Here is a tiny trained network, its code and every weight. The questions are about switching its units off for an input and a class, where a switched-off unit gives its printed mean instead of its output.

import numpy as np


def w(rows, s, z=0):
    codes = np.array(rows[::2]) - 128.0
    scale = np.full(codes.shape[1], s)
    scale[-1] = z or s
    return codes * scale


def f(y):
    return np.maximum(y, 0)


def log_softmax(a):
    a = a - a.max(-1, keepdims=True)
    return a - np.log(np.exp(a).sum(-1, keepdims=True))


def net(x, mask):
    res = np.array(x, float).reshape(1, 8) / 4 @ E
    y = f(res @ A[0][:, :-1].T + A[0][:, -1])
    res = res + np.where(mask, y, B[0][:, -1]) @ B[0][:, :-1]
    return log_softmax(res[-1] @ U[:, :-1].T + U[:, -1])


A, B = {}, {}
E = w([
[128,129,124,127,130,128,125],'x0',
[140,120,119,131,129,137,134],'x1',
[130,111,116,111,125,129,133],'x2',
[205,174,203,40,147,153,106],'x3',
[130,125,123,124,126,129,130],'x4',
[102,209,80,99,160,126,251],'x5',
[44,109,154,116,173,232,116],'x6',
[128,137,137,140,130,129,128],'x7',
],0.011)
A[0] = w([
[135,160,147,163,144,92,122,40],'N1',
[145,150,173,87,130,120,123,26],'N2',
[88,236,73,99,142,127,251,71],'N3',
[96,126,121,129,103,113,132,44],'N4',
[195,126,131,143,90,30,160,94],'N5',
[180,151,88,136,50,34,133,116],'N6',
[220,172,187,28,202,148,102,6],'N7',
[131,148,110,140,111,145,120,52],'N8',
[184,185,197,57,126,153,92,41],'N9',
[137,64,154,164,70,145,17,89],'N10',
[162,170,136,119,115,156,113,42],'N11',
[84,115,76,186,131,107,144,84],'N12',
[74,120,125,111,145,205,117,99],'N13',
[162,94,136,154,165,134,122,66],'N14',
[120,79,152,154,104,120,38,44],'N15',
[113,88,114,190,143,113,102,68],'N16',
[82,119,145,122,138,209,130,126],'N17',
[105,86,104,195,133,99,156,21],'N18',
[149,180,161,59,153,127,152,40],'N19',
[56,106,144,118,152,254,127,131],'N20',
[110,149,123,119,125,124,145,46],'N21',
[96,108,101,166,129,113,144,23],'N22',
[181,122,137,99,140,143,139,62],'N23',
[92,198,90,125,173,114,225,68],'N24',
[108,101,127,103,141,133,129,5],'N25',
[128,99,105,92,90,150,150,137],'N26',
[15,96,50,204,98,69,145,48],'N27',
[77,124,146,122,148,222,118,124],'N28',
[103,183,92,111,133,152,179,64],'N29',
[190,134,121,128,96,30,143,135],'N30',
[100,103,163,115,145,180,143,82],'N31',
[122,117,129,144,110,124,67,59],'N32',
],0.0095,0.0029)
B[0] = w([
[108,129,126,156,132,131,106,138],'N1',
[109,122,95,130,107,163,181,163],'N2',
[222,18,251,75,181,125,52,252],'N3',
[145,146,128,142,115,142,153,140],'N4',
[74,154,63,175,176,50,77,205],'N5',
[73,174,77,191,206,52,59,216],'N6',
[61,151,77,86,31,198,203,243],'N7',
[120,126,138,122,130,128,120,128],'N8',
[91,131,83,113,27,197,204,221],'N9',
[254,39,235,56,176,107,153,221],'N10',
[123,145,130,146,71,113,169,152],'N11',
[94,150,113,67,31,219,220,196],'N12',
[100,179,121,199,166,97,99,197],'N13',
[148,114,127,113,122,124,110,140],'N14',
[194,61,203,82,141,116,112,191],'N15',
[142,124,156,118,83,186,187,170],'N16',
[116,170,76,165,176,75,93,200],'N17',
[85,137,115,108,96,179,184,180],'N18',
[121,144,128,95,118,216,205,185],'N19',
[70,245,50,192,201,26,32,242],'N20',
[155,100,137,115,116,123,121,141],'N21',
[81,134,145,123,82,174,188,165],'N22',
[118,144,94,128,101,153,149,159],'N23',
[226,43,231,77,162,135,98,223],'N24',
[120,145,135,122,131,129,117,134],'N25',
[157,150,132,141,137,118,143,141],'N26',
[77,143,76,93,33,223,225,249],'N27',
[118,164,68,178,187,60,51,213],'N28',
[181,68,174,116,134,100,90,183],'N29',
[45,206,44,211,234,61,50,207],'N30',
[94,168,131,182,151,104,101,177],'N31',
[180,79,177,112,130,128,127,158],'N32',
],0.0063,0.011)
U = w([
[98,214,74,172,199,41,92,255],'0',
[229,43,223,92,147,130,121,12],'1',
[93,165,89,104,5,227,186,133],'2',
],0.011,0.00089)

Each question gives the input, the list of numbers given to net, and the class t.
The units are the neurons (one row each of A and B). Each row of codes is followed by its name. A weight is (code - 128) times the scale printed after its matrix; where a second scale follows, it is the last column's (A, B and U).
mask holds one flag per neuron, in row order. A switched-off neuron (its flag False) gives its mean, the last column of its row in B, instead of its output. The means were averaged over made-up inputs and are rounded, as every weight is.
A unit's drop is (log p(t) with every unit on - log p(t) with that unit switched off) / (log p(t) with every unit on - log p(t) with every unit switched off).
The circuit of an input: a set's keep is (log p(t) with only the set's units on - log p(t) with every unit switched off) / (log p(t) with every unit on - log p(t) with every unit switched off). Starting from the 12 units with the biggest drops (on a tie, the unit counted first), units are removed one at a time, each time the one whose removal leaves the highest keep (on an exact tie, the one counted first), for as long as the keep stays at least 0.8.
circuit, biggest first: the units of the circuit, biggest drop first
unit that matters most: the unit with the biggest drop
k most important neurons: the k neurons with the biggest drops, biggest first
drop of u: that unit's drop, to one decimal
input [-3,-5,6,6,5,-4,-6,-1], class 0: circuit, biggest first : (N30)
input [0,-5,-3,6,-7,7,7,-2], class 0: 4 most important neurons : (N20 N28 N10 N17)
input [-5,3,7,7,4,-4,7,-3], class 0: 2 most important neurons : (N20 N28)
input [-3,8,5,7,-5,2,-6,7], class 2: 2 most important neurons : (N7 N9)
input [-8,4,-6,3,-5,-6,-6,-1], class 0: 2 most important neurons : (N30 N6)
input [-3,4,-7,5,-8,-4,-3,4], class 2: 4 most important neurons : (N3 N7 N9 N24)
input [1,4,-8,-6,-5,5,3,0], class 2: 2 most important neurons : (N27 N12)
input [8,5,5,-6,-1,0,7,-4], class 0: 2 most important neurons : (N20 N28)
input [8,8,-8,3,7,3,1,8], class 1: 3 most important neurons : (N27 N3 N12)
input [-7,2,-1,-8,-1,-6,0,7], class 2: 2 most important neurons : (N27 N3)
input [-1,0,-5,6,-8,6,-2,3], class 1: 2 most important neurons : (N3 N24)
input [0,1,3,2,8,7,-4,8], class 1: drop of N3 : 0.2
input [-5,-5,3,-1,1,5,7,-8], class 0: drop of N20 : 0.2
input [7,-5,0,-3,-8,2,1,8], class 2: unit that matters most : N10
input [-2,-4,-5,7,3,-6,-1,8], class 2: drop of N24 : 0.2
